Here is a tiny trained network, its code and every weight. The questions are about switching its units off for an input and a class, where a switched-off unit gives its printed mean instead of its output.

import numpy as np


def w(rows, s, z=0):
    codes = np.array(rows[::2]) - 128.0
    scale = np.full(codes.shape[1], s)
    scale[-1] = z or s
    return codes * scale


def f(y):
    return y / 2 * (1 + np.tanh(0.7978845608 * (y + 0.044715 * y**3)))


def log_softmax(a):
    a = a - a.max(-1, keepdims=True)
    return a - np.log(np.exp(a).sum(-1, keepdims=True))


def net(x, mask):
    res = np.array(x, float).reshape(1, 4) / 4 @ E
    y = f(res @ A[0][:, :-1].T + A[0][:, -1])
    res = res + np.where(mask, y, B[0][:, -1]) @ B[0][:, :-1]
    return log_softmax(res[-1] @ U[:, :-1].T + U[:, -1])


A, B = {}, {}
E = w([
[129,113,108,141,89,165,144,123,164],'x0',
[111,151,82,221,101,72,97,37,156],'x1',
[141,174,106,212,205,142,141,179,180],'x2',
[6,50,107,170,108,82,182,201,60],'x3',
],0.014)
A[0] = w([
[103,116,65,137,48,17,191,153,88,223],'N0',
[129,132,115,139,147,56,75,155,129,102],'N1',
[135,103,110,130,125,119,228,164,189,131],'N2',
[87,130,115,171,184,175,192,215,120,122],'N3',
[110,99,104,130,181,88,130,214,143,143],'N4',
[36,93,62,158,87,75,186,137,47,51],'N5',
[154,116,177,34,87,119,116,217,182,191],'N6',
[121,117,147,73,113,132,94,100,192,118],'N7',
[104,166,141,1,86,197,129,143,38,149],'N8',
[133,176,89,115,98,113,124,55,128,120],'N9',
[99,63,99,241,170,98,84,67,142,205],'N10',
[129,91,111,123,165,117,137,200,132,116],'N11',
[129,104,56,89,163,116,130,120,144,121],'N12',
[100,77,104,44,70,123,89,167,84,24],'N13',
[148,135,78,77,125,97,80,29,146,129],'N14',
[159,128,159,127,170,120,108,51,110,124],'N15',
[179,217,106,58,176,209,48,134,189,31],'N16',
[128,190,99,191,175,153,97,150,134,190],'N17',
[94,150,72,147,150,125,105,110,107,90],'N18',
[192,174,85,227,204,102,138,188,201,206],'N19',
[137,184,108,213,223,148,131,153,186,21],'N20',
[65,98,123,168,87,113,158,104,68,33],'N21',
[106,89,69,149,177,152,174,210,155,128],'N22',
[147,124,63,125,77,65,93,39,120,140],'N23',
[158,104,124,128,81,91,78,70,124,130],'N24',
[142,69,129,60,71,104,121,116,79,215],'N25',
[148,190,188,105,95,155,121,38,170,165],'N26',
[95,149,74,195,100,43,87,110,167,1],'N27',
[100,155,94,213,123,94,121,70,106,86],'N28',
[43,88,59,92,132,120,66,121,148,75],'N29',
[63,200,88,230,92,99,94,108,119,211],'N30',
],0.0078,0.0087)
B[0] = w([
[79,74,181,134,116,136,90,48,96,253],'N0',
[120,119,145,144,133,161,121,169,149,139],'N1',
[135,145,111,161,91,100,95,123,115,159],'N2',
[89,171,126,188,84,19,72,135,53,202],'N3',
[81,129,175,182,48,88,123,126,77,185],'N4',
[173,77,127,22,184,217,131,139,189,234],'N5',
[106,141,138,57,103,172,113,84,148,208],'N6',
[176,178,90,99,81,124,165,176,85,158],'N7',
[77,133,98,72,186,185,167,140,172,221],'N8',
[146,142,113,172,95,37,168,136,117,169],'N9',
[202,153,53,74,159,139,148,186,141,227],'N10',
[153,126,137,168,64,116,154,133,110,164],'N11',
[116,146,120,134,122,126,138,123,162,126],'N12',
[77,72,175,181,33,178,93,104,100,175],'N13',
[173,150,192,164,93,82,162,174,101,193],'N14',
[122,192,118,128,125,130,133,188,127,165],'N15',
[77,61,177,130,167,172,64,8,196,206],'N16',
[100,107,138,117,89,154,131,104,150,197],'N17',
[126,112,168,97,148,133,102,115,152,140],'N18',
[54,52,142,94,118,199,50,62,124,245],'N19',
[181,168,78,15,224,164,211,149,192,185],'N20',
[212,116,118,24,230,185,156,148,181,181],'N21',
[114,135,163,207,105,64,131,140,101,192],'N22',
[136,148,116,185,97,68,130,173,100,199],'N23',
[133,201,124,180,103,72,136,198,93,175],'N24',
[226,152,55,98,179,159,181,125,168,229],'N25',
[183,161,89,111,94,81,155,156,55,213],'N26',
[61,3,207,90,96,213,25,33,106,169],'N27',
[110,99,118,70,130,248,133,112,158,182],'N28',
[187,134,125,89,137,122,111,150,157,151],'N29',
[183,189,70,90,170,101,151,144,166,231],'N30',
],0.0063,0.015)
U = w([
[198,150,88,98,170,161,154,142,153,16],'0',
[38,78,161,137,107,183,83,57,130,255],'1',
[120,155,130,254,58,13,127,180,79,134],'2',
],0.012,0.00093)

Each question gives the input, the list of numbers given to net, and the class t.
The units are the neurons (one row each of A and B). Each row of codes is followed by its name. A weight is (code - 128) times the scale printed after its matrix; where a second scale follows, it is the last column's (A, B and U).
mask holds one flag per neuron, in row order. A switched-off neuron (its flag False) gives its mean, the last column of its row in B, instead of its output. The means were averaged over made-up inputs and are rounded, as every weight is.
A unit's drop is (log p(t) with every unit on - log p(t) with that unit switched off) / (log p(t) with every unit on - log p(t) with every unit switched off).
The circuit of an input: a set's keep is (log p(t) with only the set's units on - log p(t) with every unit switched off) / (log p(t) with every unit on - log p(t) with every unit switched off). Starting from the 12 units with the biggest drops (on a tie, the unit counted first), units are removed one at a time, each time the one whose removal leaves the highest keep (on an exact tie, the one counted first), for as long as the keep stays at least 0.8.
units of the circuit, in order: the units of the circuit, biggest drop first
unit that matters most: the unit with the biggest drop
top k neurons: the k neurons with the biggest drops, biggest first
drop of u: that unit's drop, to one decimal
input [8,0,1,-7], class 1: units of the circuit, in order => [N16]
input [4,4,0,1], class 0: top 2 neurons => [N10; N30]
input [1,0,1,-1], class 1: top 2 neurons => [N25; N20]
input [-3,-1,-6,0], class 0: top 2 neurons => [N25; N19]
input [-3,1,-7,7], class 0: top 2 neurons => [N25; N21]
input [8,-2,-6,-1], class 0: top 2 neurons => [N25; N19]
input [-8,-8,1,1], class 2: top 2 neurons => [N19; N5]
input [3,6,1,0], class 0: top 2 neurons => [N10; N30]
input [-2,-3,8,-6], class 1: top 2 neurons => [N19; N16]
input [4,1,-2,3], class 0: drop of N19 => 0.5
input [4,8,-8,1], class 0: drop of N10 => 0.1
input [6,-4,-1,2], class 1: drop of N10 => 0.2
input [8,-3,2,-6], class 1: drop of N13 => 0.0
input [-8,4,-5,8], class 0: unit that matters most => N21
